Below is a small trained network, with its code and all its weights. Each question gives an input and a class and asks what happens when units are switched off, that is, made to give their printed mean instead of their output.

import numpy as np


def w(rows, s, z=0):
    codes = np.array(rows[::2]) - 128.0
    scale = np.full(codes.shape[1], s)
    scale[-1] = z or s
    return codes * scale


def f(y):
    return y / 2 * (1 + np.tanh(0.7978845608 * (y + 0.044715 * y**3)))


def log_softmax(a):
    a = a - a.max(-1, keepdims=True)
    return a - np.log(np.exp(a).sum(-1, keepdims=True))


def net(x, mask):
    res = np.array(x, float).reshape(1, 2) / 4 @ E
    y = f(res @ A[0][:, :-1].T + A[0][:, -1])
    res = res + np.where(mask, y, B[0][:, -1]) @ B[0][:, :-1]
    return log_softmax(res[-1] @ U[:, :-1].T + U[:, -1])


A, B = {}, {}
E = w([
[100,8,93,110,84,197,75],'x0',
[200,124,65,173,98,171,212],'x1',
],0.013)
A[0] = w([
[79,67,109,138,51,179,85,83],'neuron 0',
[37,129,163,93,154,101,109,107],'neuron 1',
[119,178,164,114,151,84,177,96],'neuron 2',
[179,136,71,204,136,246,193,90],'neuron 3',
[75,149,168,120,135,127,59,106],'neuron 4',
[143,245,177,182,186,27,176,125],'neuron 5',
[203,116,26,217,71,89,205,110],'neuron 6',
[52,135,152,113,124,65,30,115],'neuron 7',
[104,161,183,151,117,136,106,251],'neuron 8',
[172,183,141,129,190,93,140,101],'neuron 9',
[53,51,115,115,60,255,96,124],'neuron 10',
[153,53,94,87,99,146,48,86],'neuron 11',
[61,101,221,70,172,94,89,99],'neuron 12',
[193,160,207,183,157,93,157,101],'neuron 13',
[132,177,143,141,156,75,166,92],'neuron 14',
[54,119,175,99,168,80,72,100],'neuron 15',
[89,138,195,92,194,145,66,135],'neuron 16',
[217,131,92,196,96,233,187,100],'neuron 17',
],0.0095,0.018)
B[0] = w([
[110,74,193,192,177,138,69,172],'neuron 0',
[126,90,189,107,130,127,202,161],'neuron 1',
[88,71,186,174,204,158,117,162],'neuron 2',
[96,131,162,81,138,94,164,192],'neuron 3',
[129,76,175,95,151,123,181,157],'neuron 4',
[88,94,114,176,128,146,68,239],'neuron 5',
[94,190,165,77,123,75,186,208],'neuron 6',
[78,157,160,89,133,82,188,182],'neuron 7',
[169,219,7,99,29,95,69,251],'neuron 8',
[89,69,182,153,166,177,102,167],'neuron 9',
[89,143,136,183,154,152,68,222],'neuron 10',
[116,100,158,179,189,148,89,168],'neuron 11',
[119,143,165,97,127,97,162,177],'neuron 12',
[93,69,193,155,165,163,82,169],'neuron 13',
[123,20,234,172,182,156,113,161],'neuron 14',
[90,114,162,96,148,96,191,171],'neuron 15',
[152,144,122,117,110,105,185,179],'neuron 16',
[98,164,169,92,136,73,186,201],'neuron 17',
],0.012,0.017)
U = w([
[93,136,160,87,142,75,211,97],'0',
[90,96,153,226,156,146,64,107],'1',
[128,171,4,124,70,106,90,254],'2',
[170,99,136,141,109,156,146,90],'3',
[177,110,102,146,134,148,138,103],'4',
[175,100,133,117,145,149,148,86],'5',
[149,105,139,150,115,167,143,90],'6',
],0.015,0.0096)

Each question gives the input, the list of numbers given to net, and the class t.
The units are the neurons (one row each of A and B). Each row of codes is followed by its name. A weight is (code - 128) times the scale printed after its matrix; where a second scale follows, it is the last column's (A, B and U).
mask holds one flag per neuron, in row order. A switched-off neuron (its flag False) gives its mean, the last column of its row in B, instead of its output. The means were averaged over made-up inputs and are rounded, as every weight is.
A unit's drop is (log p(t) with every unit on - log p(t) with that unit switched off) / (log p(t) with every unit on - log p(t) with every unit switched off).
most important unit: the unit with the biggest drop
top k neurons: the k neurons with the biggest drops, biggest first
drop when u is switched off: that unit's drop, to one decimal
input [6,-6], class 0: top 3 neurons	[neuron 7; neuron 5; neuron 15]
input [4,4], class 0: most important unit	neuron 5
input [-5,-4], class 1: top 3 neurons	[neuron 5; neuron 6; neuron 17]
input [-8,7], class 1: top 2 neurons	[neuron 5; neuron 13]
input [7,-7], class 0: top 4 neurons	[neuron 7; neuron 15; neuron 12; neuron 5]
input [8,-8], class 0: top 2 neurons	[neuron 7; neuron 15]
input [4,-4], class 0: top 2 neurons	[neuron 5; neuron 7]
input [6,7], class 0: top 2 neurons	[neuron 17; neuron 6]
input [-4,-3], class 1: top 2 neurons	[neuron 5; neuron 6]
input [5,-5], class 0: top 2 neurons	[neuron 7; neuron 5]
input [7,8], class 0: top 2 neurons	[neuron 17; neuron 6]
input [-6,5], class 1: top 2 neurons	[neuron 5; neuron 13]
input [-2,-3], class 2: drop when neuron 8 is switched off	0.1
input [7,-8], class 0: most important unit	neuron 7
input [-3,-3], class 2: drop when neuron 8 is switched off	0.3
input [-7,-1], class 1: drop when neuron 16 is switched off	0.0
